z633: [-16  28  37  46  30 -15 -23  34  16 -14 -17 -26 -32 -28 -29 -15   4  11
 -10 -26 -30 -15   4  23 -24 -44 -60 -49   8  42  38  39 -34 -57  -8  36
  45 -24 -36 -39 -13  35  60  56  61  50 -17 -58 -55  27  80  90  40 -25
 -52 -43 -26 -31  37]
z870: [  2  19  22 -16 -24  -9  27  51  42  36 -24 -24  27  28   0  -7 -35 -30
 -35 -23 -14   2   1 -10 -33 -32 -21  10  18 -14 -48 -50 -49   1  41  33
  37 -36 -51 -14  37  35 -26 -34 -35 -16  35  68  64  56  50 -27 -60 -49
   6  81  77  61  -4]
z961: [ -8 -21 -18  33  48  46  19 -24 -24  16  21  -8 -22 -32 -30 -27 -22 -18
  12   4   0 -30 -35 -17  12  25 -17 -42 -50 -44   4  45  45  47 -32 -58
  -9  37  40 -28 -38 -43 -12  32  61  61  60  48 -17 -59 -56  10  87  87
  49 -25 -55 -49 -31]
z171: [-28 -50 -13  18  25  23 -16 -16 -18  27  38  45  22 -18 -25  16  18  -5
 -16 -26 -34 -30 -25  -9   6   7  -9 -37 -29 -18  11  36 -22 -49 -56 -52
   7  52  38  39 -41 -51 -12  43  44 -25 -33 -43 -18  36  74  70  64  50
 -20 -61 -55  39  68]
z435: [ 29  15 -16 -15 -20  33  40  48  25 -16 -26  27  18  -7 -11 -29 -31 -26
 -27 -19   7   4  -9 -31 -28 -22  14  24 -24 -44 -52 -47  -2  52  39  32
 -46 -53 -11  36  40 -29 -40 -43 -12  39  66  61  61  46 -24 -67 -51  21
  69  79  53  -3 -51]
z866: [ 34 -28 -19 -13  26  46  41  21 -20 -23  26  22 -16 -16 -31 -29 -27 -20
 -13   0   9  -1 -38 -28 -18  13  27  -5 -49 -48 -48   2  46  49  41 -45
 -60 -13  38  38 -21 -40 -43 -16  39  67  61  60  51 -17 -65 -60  11  85
  72  47 -11 -58 -40]
z241: [ 56   4 -30 -41 -28  10  19  18 -20 -10 -21  26  36  49  29 -21 -28  24
  17 -11   4 -22 -38 -28 -22 -18   3  13 -17 -33 -30 -19  10  42 -13 -59
 -57 -45   5  48  41  34 -40 -51  -8  36  46 -28 -38 -47 -22  22  80  70
  51  57 -14 -67 -55]
z655: [-46 -30  17  27  19 -12 -18 -14  28  44  39  25 -21 -25  32  14  -7 -16
 -36 -28 -35 -28 -12   3   6 -11 -35 -38 -10  17  32 -23 -48 -57 -50   0
  46  48  35 -42 -54 -11  44  46 -28 -32 -39 -12  39  63  66  70  40 -23
 -60 -50  30  79  70]
z979: [ 45  49  41 -45 -60 -13 -20 -24  21   4 -14  -7 -32 -33 -30 -22 -17   5
  10   1 -33 -28 -19  15  22 -24 -54 -51 -44   9  41  40  44 -33 -55   0
  40  40 -22 -37 -44 -12  40  59  59  60  46 -21 -64 -50  25  85  86  44
 -14 -54 -41 -34 -41]
z280: [-27   6  23  24 -27 -13 -14  36  42  50  19 -23 -23  32  28  -5 -16 -30
 -38 -28 -28 -16  -2   5  -9 -36 -32 -27   8  33 -17 -46 -54 -51  -4  39
  36  45 -40 -54 -11  32  45 -20 -31 -36 -19  41  67  58  62  47 -28 -57
 -56  38  75  83  52]
z119: [ 68  37   7 -25 -48 -16   9  17  15 -12 -24 -20  28  49  43  17 -26 -23
  18   8   3  -2 -37 -34 -30 -25 -19  11   0  -2 -35 -28 -31  19  37 -32
 -53 -52 -44   0  47  36  41 -36 -43 -17  38  48 -22 -39 -49 -27  28  75
  56  68  51  -3 -64]
z565: [ 17 -36 -41 -23   7  25  23 -18 -20  -9  21  45  37  31 -22 -31  21  21
  -7 -11 -26 -25 -33 -20 -11   2   6   3 -39 -34 -25  15  36 -20 -46 -63
 -47   5  46  43  38 -37 -55 -11  44  45 -24 -40 -48 -18  40  73  71  67
  41 -15 -65 -59  29]
[ 46  49  41 -45 -60 -13]  z866
[ 2 19 22]  z870

z940: [  7 -26  -1  -7   6   0  -8  -6  -3  17  -5  -8  24  -8  26 -12   8   5
  13  18  13 -11  12  14  -2 -35 -14]
z585: [ -4 -14 -18 -26 -27  -1 -10  11  29  45 -15  -3  74  28  29 -16  22   4
  12  47  50   1 -19  14 -33 -53 -10]
z475: [ -4 -14 -18 -26 -27  -1 -10  11  16  45 -15  -3  74  -9  29 -16  22   4
  12  47 -28   1 -19  14 -33 -53 -10]
[ 26 -12]  z940
[ -8  24  -8  26 -12   8   5  13  18]  z940
[  7 -26  -1  -7   6   0  -8  -6  -3  17  -5  -8  24  -8  26 -12   8   5
  13  18  13 -11  12  14  -2 -35 -14]  z940

z697: [-71  -8  18   1  50  41  62  -4  42  40]
z442: [-19 -26 -71  -8  15  27 -13  36  49  45]
z658: [-19 -26 -71  -8  15  27 -13  36  49  48]
[-19 -26 -71  -8  15  27 -13  36  49  48]  z658
[-71  -8  18   1  50  41  62  -4  42  40]  z697
[-19 -26 -71  -8  15  27 -13  36  49  45]  z442

z714: [ 18  17   3   6  -1  -8   7   9  -2   4  -5  -2   8 -21  27]
z914: [  1 -20   7  16   2   6 -78   3   3   7 -14   3 -12 -12  -9]
z489: [ -8   7  -2  -2   7  -5  -2   8 -21  -6  -2   3  -7  20  61]
z646: [-12   8  -2  17  -8  10 -14  10  11  17   2  -8 -10  10  23]
[ -8   7   9  -2   4  -5  -2   8 -21]  z714
[  1 -20   7  16   2   6 -78   3   3   7 -14   3 -12 -12  -9]  z914
[-12   8  -2  17  -8  10 -14  10  11  17   2  -8 -10  10  23]  z646
[ -8   7  -2  -2   7  -5  -2   8 -21  -6  -2   3  -7  20  61]  z489

z64: [  5 -57 -38  18  -4 -15 -25 -75  56  52 -12  -3 -16  -9  30  33  -3]
z877: [-59 -38  28  -4 -15 -25 -75  56  52  57  10  -4   2  32   7   8   1]
z798: [ 28 -11  -5 -20 -27 -43   7  13 -11  12 -37  20 -66 -40  27  40 -21]
z332: [-13 -40 -56  10  28   4   0 -39  50  35   5   7  -2  69  -1  53 -18]
z179: [ 11 -47 -21   9 -26 -22 -15 -61  33   0 -23   2 -33 -37  41  38 -18]
z526: [-13 -40 -56  10  28   4   0 -39  50  35   5   7  -2  69 -14  -4  27]
z472: [-20  -7 -31 -19  24  12  40   0  -5  13  34  28 -19  76 -27 -32  32]
[-13 -40 -56  10  28   4   0 -39  50  35   5   7  -2  69  -1  53 -18]  z332
[-20  -7 -31 -19  24  12  40   0  -5  13  34  28 -19  76 -27 -32  32]  z472
both z179 z526:   [0]
[-38  18  -4 -15 -25 -75  56  52]  z64
[-57 -38  18  -4 -15 -25 -75  56  52]  z64

z639: [  6 -28 -33 -22 -29 -66  48  57  74 -45  -5  74  42 -10   9 -32  62 -33
 -54   7   3 -37  76 -75   8  44   8 -24]
z20: [-51 -12 -18 -59  -7  45 -28  10 -80  25 -77 -46 -58  39  -9 -29  38  -9
  69  39  25 -48  48  76 -37 -70  65 -45]
z723: [ 38 -68  13  24 -22 -57  51  14   3 -39 -25 -20  62  36  20  -2  33  35
  45  30 -54 -38  36 -12  31 -14  67 -22]
z594: [ 65  74  13 -71 -11   9  51  50  63   6 -31 -57   9 -44  77 -66 -54  -6
  47 -25   8  10  26 -67  29 -49  23  42]
z210: [-34 -74 -40 -76 -37 -47 -11 -13  33  44  60   2 -16  41  46 -28  68 -28
 -70  32  32  37  10 -44 -53 -73  -3  81]
z308: [-30   3  50 -26  62 -42   5  12 -41 -12  43  73  13 -47  -1  14 -17  21
  66  53   0  17 -75  12  13  56 -49 -64]
z691: [-17   3 -30   8  17  74 -20  42 -21 -40  41 -11 -56 -16  27  -9  -9  20
 -47  58 -57  16 -69 -30  14 -24  41 -68]
z380: [ 66  19  64  34  -3  22  27 -58  -6  51 -49  33 -34  29 -30 -14  73  73
  44  -1 -73 -79  12  65 -69 -12  37 -17]
z500: [-76  38  28  62 -69  55  12 -43  25  72  14  27 -48 -48  46  34  61 -66
 -55  43  51 -51 -62 -27 -17  32  15  45]
both z723 z210:   [33]
[-51 -12 -18 -59  -7  45 -28  10 -80  25 -77 -46 -58  39  -9 -29  38  -9
  69  39  25 -48  48  76 -37 -70  65 -45]  z20

z700: [-35 -41 -35  31  32]
z83: [58 10  5  4 38]
z431: [ 10  31 -35 -32  31]
both z83 z431:   [10]
[-35 -41 -35  31  32]  z700
[10  5]  z83
both z431 z83:   [10]
[ 10  31 -35 -32  31]  z431

